Below is a small trained network, with its code and all its weights. Each question gives an input and a target symbol and asks what happens when units are switched off, that is, made to give their printed mean instead of their output.

import numpy as np


def w(rows, s, z=0):
    codes = np.array(rows[::2]) - 128.0
    scale = np.full(codes.shape[1], s)
    scale[-1] = z or s
    return codes * scale


def norm(h):
    return h / np.sqrt((h * h).mean(-1, keepdims=True) + 1e-5)


def f(y):
    return y / 2 * (1 + np.tanh(0.7978845608 * (y + 0.044715 * y**3)))


def softmax(a):
    e = np.exp(a - a.max(-1, keepdims=True))
    return e / e.sum(-1, keepdims=True)


def log_softmax(a):
    a = a - a.max(-1, keepdims=True)
    return a - np.log(np.exp(a).sum(-1, keepdims=True))


def net(x, mask):
    ids = ['ΔΘΞΠΣΦΩαβγζηλμτψ'.index(c) for c in x.split()]
    T = len(ids)
    res = E[ids] + P[:T]
    r = norm(res)
    for j in range(3):
        rows = slice(4 * j, 4 * j + 4)
        q, k, v = (r @ M[0][rows].T for M in (Q, K, V))
        z = softmax(np.where(np.tri(T) > 0, q @ k.T / 4**0.5, -1e9)) @ v
        o = O[0][rows]
        res = res + np.where(mask[j], z, o[:, -1]) @ o[:, :-1]
    y = f(norm(res) @ A[0][:, :-1].T + A[0][:, -1])
    res = res + np.where(mask[3:7], y, B[0][:, -1]) @ B[0][:, :-1]
    return log_softmax(norm(res)[-1] @ U[:, :-1].T + U[:, -1])


Q, K, V, O, A, B = {}, {}, {}, {}, {}, {}
E = w([
[125,128,214,135],'Δ',
[218,162,189,69],'Θ',
[125,97,144,111],'Ξ',
[123,163,4,136],'Π',
[117,98,139,130],'Σ',
[194,82,101,169],'Φ',
[99,154,109,120],'Ω',
[110,123,122,152],'α',
[41,166,62,69],'β',
[107,136,209,137],'γ',
[196,106,144,147],'ζ',
[121,95,144,116],'η',
[135,112,125,119],'λ',
[134,159,106,156],'μ',
[127,97,144,120],'τ',
[154,148,144,125],'ψ',
],0.015)
P = w([
[180,250,50,109],'0',
[36,178,223,154],'1',
[46,168,206,154],'2',
[51,163,197,138],'3',
[101,95,102,132],'4',
[119,121,96,115],'5',
[116,121,91,117],'6',
[103,109,87,121],'7',
[81,96,155,132],'8',
[84,94,133,133],'9',
[89,87,109,136],'10',
],0.0019)
Q[0] = w([
[132,123,197,104],'head 0',
[66,109,98,160],'head 0',
[97,154,167,98],'head 0',
[52,47,119,89],'head 0',
[82,104,137,166],'head 1',
[134,6,94,106],'head 1',
[74,66,105,120],'head 1',
[218,127,176,118],'head 1',
[189,129,137,152],'head 2',
[89,190,86,124],'head 2',
[134,80,151,116],'head 2',
[64,140,109,84],'head 2',
],0.011)
K[0] = w([
[202,156,95,92],'head 0',
[55,75,58,165],'head 0',
[211,199,74,137],'head 0',
[93,89,56,44],'head 0',
[122,109,60,203],'head 1',
[18,2,113,235],'head 1',
[59,86,83,193],'head 1',
[224,127,197,158],'head 1',
[213,160,236,170],'head 2',
[58,135,162,54],'head 2',
[173,115,94,128],'head 2',
[26,111,39,38],'head 2',
],0.0081)
V[0] = w([
[124,178,47,211],'head 0',
[179,140,123,113],'head 0',
[150,167,117,42],'head 0',
[80,140,139,89],'head 0',
[104,121,71,128],'head 1',
[130,176,53,124],'head 1',
[99,255,90,128],'head 1',
[124,159,139,126],'head 1',
[31,117,117,103],'head 2',
[117,202,126,75],'head 2',
[113,142,112,62],'head 2',
[103,68,130,110],'head 2',
],0.0083)
O[0] = w([
[221,202,47,114,44],'head 0',
[104,118,30,234,86],'head 0',
[3,194,51,194,80],'head 0',
[85,130,164,68,151],'head 0',
[153,122,215,71,136],'head 1',
[126,115,233,104,45],'head 1',
[102,158,252,218,4],'head 1',
[97,143,126,170,102],'head 1',
[164,215,207,22,156],'head 2',
[2,142,120,113,60],'head 2',
[85,179,192,126,106],'head 2',
[198,133,194,102,180],'head 2',
],0.0037,0.0045)
A[0] = w([
[135,152,95,89,57],'neuron 0',
[228,140,194,156,253],'neuron 1',
[156,175,71,114,118],'neuron 2',
[80,254,122,113,82],'neuron 3',
],0.0082,0.0041)
B[0] = w([
[244,175,3,79,117],'neuron 0',
[114,102,246,208,254],'neuron 1',
[184,183,206,153,131],'neuron 2',
[254,176,40,88,142],'neuron 3',
],0.0044,0.0049)
U = w([
[113,121,122,116,29],'Δ',
[62,126,125,142,80],'Θ',
[22,86,127,75,145],'Ξ',
[223,216,71,97,182],'Π',
[220,90,157,40,169],'Σ',
[231,52,76,233,66],'Φ',
[151,179,113,133,136],'Ω',
[145,129,244,167,170],'α',
[62,217,115,38,148],'β',
[95,216,175,78,126],'γ',
[123,121,110,148,57],'ζ',
[72,123,136,103,77],'η',
[56,155,84,237,253],'λ',
[117,116,96,125,89],'μ',
[99,125,120,122,30],'τ',
[70,92,97,129,100],'ψ',
],0.011,0.0053)

Each question gives the input, a string of symbols that net reads in full, and the target symbol t.
The units are the heads (4 rows each of Q, K, V and O) and the neurons (one row each of A and B). Each row of codes is followed by its name. A weight is (code - 128) times the scale printed after its matrix; where a second scale follows, it is the last column's (O, A, B and U).
mask holds one flag per unit, heads first, then neurons. A switched-off unit (its flag False) gives its mean, the last column of its rows in O or B, instead of its output. The means were averaged over made-up inputs and are rounded, as every weight is.
A unit's drop is (log p(t) with every unit on - log p(t) with that unit switched off) / (log p(t) with every unit on - log p(t) with every unit switched off).
The circuit of an input: a set's keep is (log p(t) with only the set's units on - log p(t) with every unit switched off) / (log p(t) with every unit on - log p(t) with every unit switched off). Starting from all 7 units, units are removed one at a time, each time the one whose removal leaves the highest keep (on an exact tie, the one counted first), for as long as the keep stays at least 0.8.
circuit, biggest first: the units of the circuit, biggest drop first
most important unit: the unit with the biggest drop
which heads matter: for each layer, one digit per head in row order, 1 if its drop is at least 0.15 and else 0, layers parted by /
drop when u is switched off: that unit's drop, to one decimal
input Σ Ω ψ α Φ η ψ Δ, target λ: circuit, biggest first -> [head 0; head 2]
input λ Σ Σ, target λ: most important unit -> head 0
input Φ γ α Σ Ξ α α τ Σ λ, target α: which heads matter -> 010
input Σ α α Ξ Ξ λ, target α: which heads matter -> 001
input Ξ η Ξ, target Ξ: circuit, biggest first -> [head 0; head 1]
input β Ξ Σ, target β: which heads matter -> 101
input μ α Ξ ψ λ Ξ, target Ξ: which heads matter -> 101
input Π λ Σ, target Π: which heads matter -> 100
input γ Σ λ μ, target α: circuit, biggest first -> [neuron 1; head 0]
input β μ Σ, target β: circuit, biggest first -> [head 0; head 2; neuron 3]
input Φ ψ ψ Σ β Σ Δ Ξ ψ, target λ: circuit, biggest first -> [head 2; head 0]
input Ξ Σ Ω Σ, target Ξ: circuit, biggest first -> [head 0; neuron 1]
input Π Σ α η, target Π: which heads matter -> 101
input Φ ψ Ξ, target Φ: which heads matter -> 101
input Σ Σ Σ Σ, target Σ: most important unit -> head 1
input Π Ξ Ξ Ξ, target Π: which heads matter -> 100
input Ξ Ξ η, target Ξ: which heads matter -> 110
input Ξ Ξ Ξ λ, target Ξ: drop when head 0 is switched off -> 1.5
input Π ψ η Ξ Σ Ω, target γ: drop when neuron 3 is switched off -> 0.2
input Φ ζ Σ, target Φ: circuit, biggest first -> [head 2]
